Below is a small trained network, with its code and all its weights. Each question gives an input and a class and asks what happens when units are switched off, that is, made to give their printed mean instead of their output.

import numpy as np


def w(rows, s, z=0):
    codes = np.array(rows[::2]) - 128.0
    scale = np.full(codes.shape[1], s)
    scale[-1] = z or s
    return codes * scale


def norm(h):
    return h / np.sqrt((h * h).mean(-1, keepdims=True) + 1e-5)


def f(y):
    return y / 2 * (1 + np.tanh(0.7978845608 * (y + 0.044715 * y**3)))


def log_softmax(a):
    a = a - a.max(-1, keepdims=True)
    return a - np.log(np.exp(a).sum(-1, keepdims=True))


def net(x, mask):
    res = np.array(x, float).reshape(1, 4) / 4 @ E
    u = 0
    for l in range(2):
        y = f(norm(res) @ A[l][:, :-1].T + A[l][:, -1])
        res = res + np.where(mask[u : u + 9], y, B[l][:, -1]) @ B[l][:, :-1]
        u += 9
    return log_softmax(norm(res)[-1] @ U[:, :-1].T + U[:, -1])


A, B = {}, {}
E = w([
[127,129,129,125,133],'x0',
[89,187,212,253,124],'x1',
[120,93,79,178,240],'x2',
[92,192,67,131,111],'x3',
],0.0033)
A[0] = w([
[176,20,228,125,103,75],'0.n1',
[102,96,95,170,169,120],'0.n2',
[102,253,56,108,112,152],'0.n3',
[133,121,133,110,56,3],'0.n4',
[91,130,184,87,39,131],'0.n5',
[107,149,160,72,96,13],'0.n6',
[135,128,178,118,179,250],'0.n7',
[138,147,151,82,89,25],'0.n8',
[104,62,110,119,224,142],'0.n9',
],0.006,0.0033)
B[0] = w([
[81,68,132,161,111,219],'0.n1',
[187,167,127,141,98,165],'0.n2',
[126,1,167,168,102,204],'0.n3',
[188,162,162,184,179,108],'0.n4',
[187,154,77,153,101,212],'0.n5',
[172,145,150,165,155,108],'0.n6',
[119,116,60,139,71,252],'0.n7',
[151,151,147,163,141,113],'0.n8',
[135,162,99,163,104,243],'0.n9',
],0.0064,0.0028)
A[1] = w([
[122,128,47,177,223,4],'1.n1',
[111,73,81,162,246,37],'1.n2',
[129,169,181,69,96,141],'1.n3',
[78,194,249,196,120,205],'1.n4',
[138,123,160,97,54,115],'1.n5',
[93,57,69,190,71,137],'1.n6',
[171,79,102,57,126,143],'1.n7',
[50,2,132,122,113,116],'1.n8',
[114,161,177,180,237,161],'1.n9',
],0.0066,0.0032)
B[1] = w([
[227,84,170,203,32,143],'1.n1',
[130,13,203,189,30,142],'1.n2',
[120,55,126,185,153,122],'1.n3',
[101,59,27,22,206,197],'1.n4',
[165,92,89,253,170,153],'1.n5',
[180,219,212,98,213,255],'1.n6',
[41,156,106,135,189,169],'1.n7',
[60,171,181,231,174,197],'1.n8',
[135,91,65,78,89,130],'1.n9',
],0.0047,0.0064)
U = w([
[44,47,2,68,199,168],'0',
[172,182,98,178,208,239],'1',
[242,69,83,218,53,121],'2',
[72,114,203,221,197,128],'3',
[121,230,177,80,131,63],'4',
[86,134,164,45,41,2],'5',
],0.0082,0.0058)

Each question gives the input, the list of numbers given to net, and the class t.
The units are the neurons (one row each of A and B). Each row of codes is followed by its name. A weight is (code - 128) times the scale printed after its matrix; where a second scale follows, it is the last column's (A, B and U).
mask holds one flag per neuron, layer by layer. A switched-off neuron (its flag False) gives its mean, the last column of its row in B, instead of its output. The means were averaged over made-up inputs and are rounded, as every weight is.
A unit's drop is (log p(t) with every unit on - log p(t) with that unit switched off) / (log p(t) with every unit on - log p(t) with every unit switched off).
The circuit of an input: a set's keep is (log p(t) with only the set's units on - log p(t) with every unit switched off) / (log p(t) with every unit on - log p(t) with every unit switched off). Starting from the 12 units with the biggest drops (on a tie, the unit counted first), units are removed one at a time, each time the one whose removal leaves the highest keep (on an exact tie, the one counted first), for as long as the keep stays at least 0.8.
units of the circuit, in order: the units of the circuit, biggest drop first
top k neurons: the k neurons with the biggest drops, biggest first
k most important neurons of layer l: the k neurons of layer l with the biggest drops, biggest first
input [-2,8,7,2], class 0: top 3 neurons => (1.n4; 0.n5; 1.n9)
input [-5,-1,-5,-3], class 1: 2 most important neurons of layer 1 => (1.n2; 1.n1)
input [4,4,-5,-3], class 2: units of the circuit, in order => (0.n5)
input [-4,-3,-7,7], class 2: 2 most important neurons of layer 0 => (0.n5; 0.n1)
input [0,7,-4,5], class 0: units of the circuit, in order => (1.n4; 1.n8)
input [1,-5,-2,-6], class 3: units of the circuit, in order => (0.n1; 1.n8)
input [1,-4,-1,-6], class 3: units of the circuit, in order => (0.n1; 1.n8)
input [3,0,-1,4], class 3: units of the circuit, in order => (0.n3; 1.n8)
input [-5,3,6,-6], class 2: units of the circuit, in order => (1.n1; 1.n2; 1.n9)
input [0,0,-4,-2], class 2: top 2 neurons => (0.n5; 1.n8)
input [-1,6,7,5], class 2: 3 most important neurons of layer 1 => (1.n1; 1.n7; 1.n2)
input [-4,2,7,-6], class 2: units of the circuit, in order => (0.n3; 1.n1; 1.n2)
input [4,3,-6,-4], class 2: units of the circuit, in order => (0.n5; 1.n8)
input [-4,4,6,5], class 2: top 2 neurons => (1.n1; 0.n1)
input [-7,-3,-2,-1], class 1: 2 most important neurons of layer 0 => (0.n5; 0.n8)
input [-6,8,-4,-1], class 0: most important neuron of layer 1 => (1.n4)
input [2,6,3,4], class 0: 2 most important neurons of layer 0 => (0.n1; 0.n5)
input [0,4,-8,0], class 2: top 3 neurons => (0.n5; 1.n6; 1.n8)
input [-2,6,-2,-3], class 0: top 2 neurons => (1.n4; 0.n3)
input [0,7,-6,2], class 0: top neuron => (1.n4)
input [-7,-6,-4,-8], class 3: top 2 neurons => (0.n1; 1.n4)
input [-6,4,-8,-6], class 2: 2 most important neurons of layer 0 => (0.n5; 0.n3)
input [-3,2,-7,5], class 2: 3 most important neurons of layer 0 => (0.n5; 0.n3; 0.n1)
input [2,8,4,8], class 0: 2 most important neurons of layer 1 => (1.n4; 1.n9)
input [-2,5,-5,3], class 0: top 2 neurons => (1.n4; 0.n7)
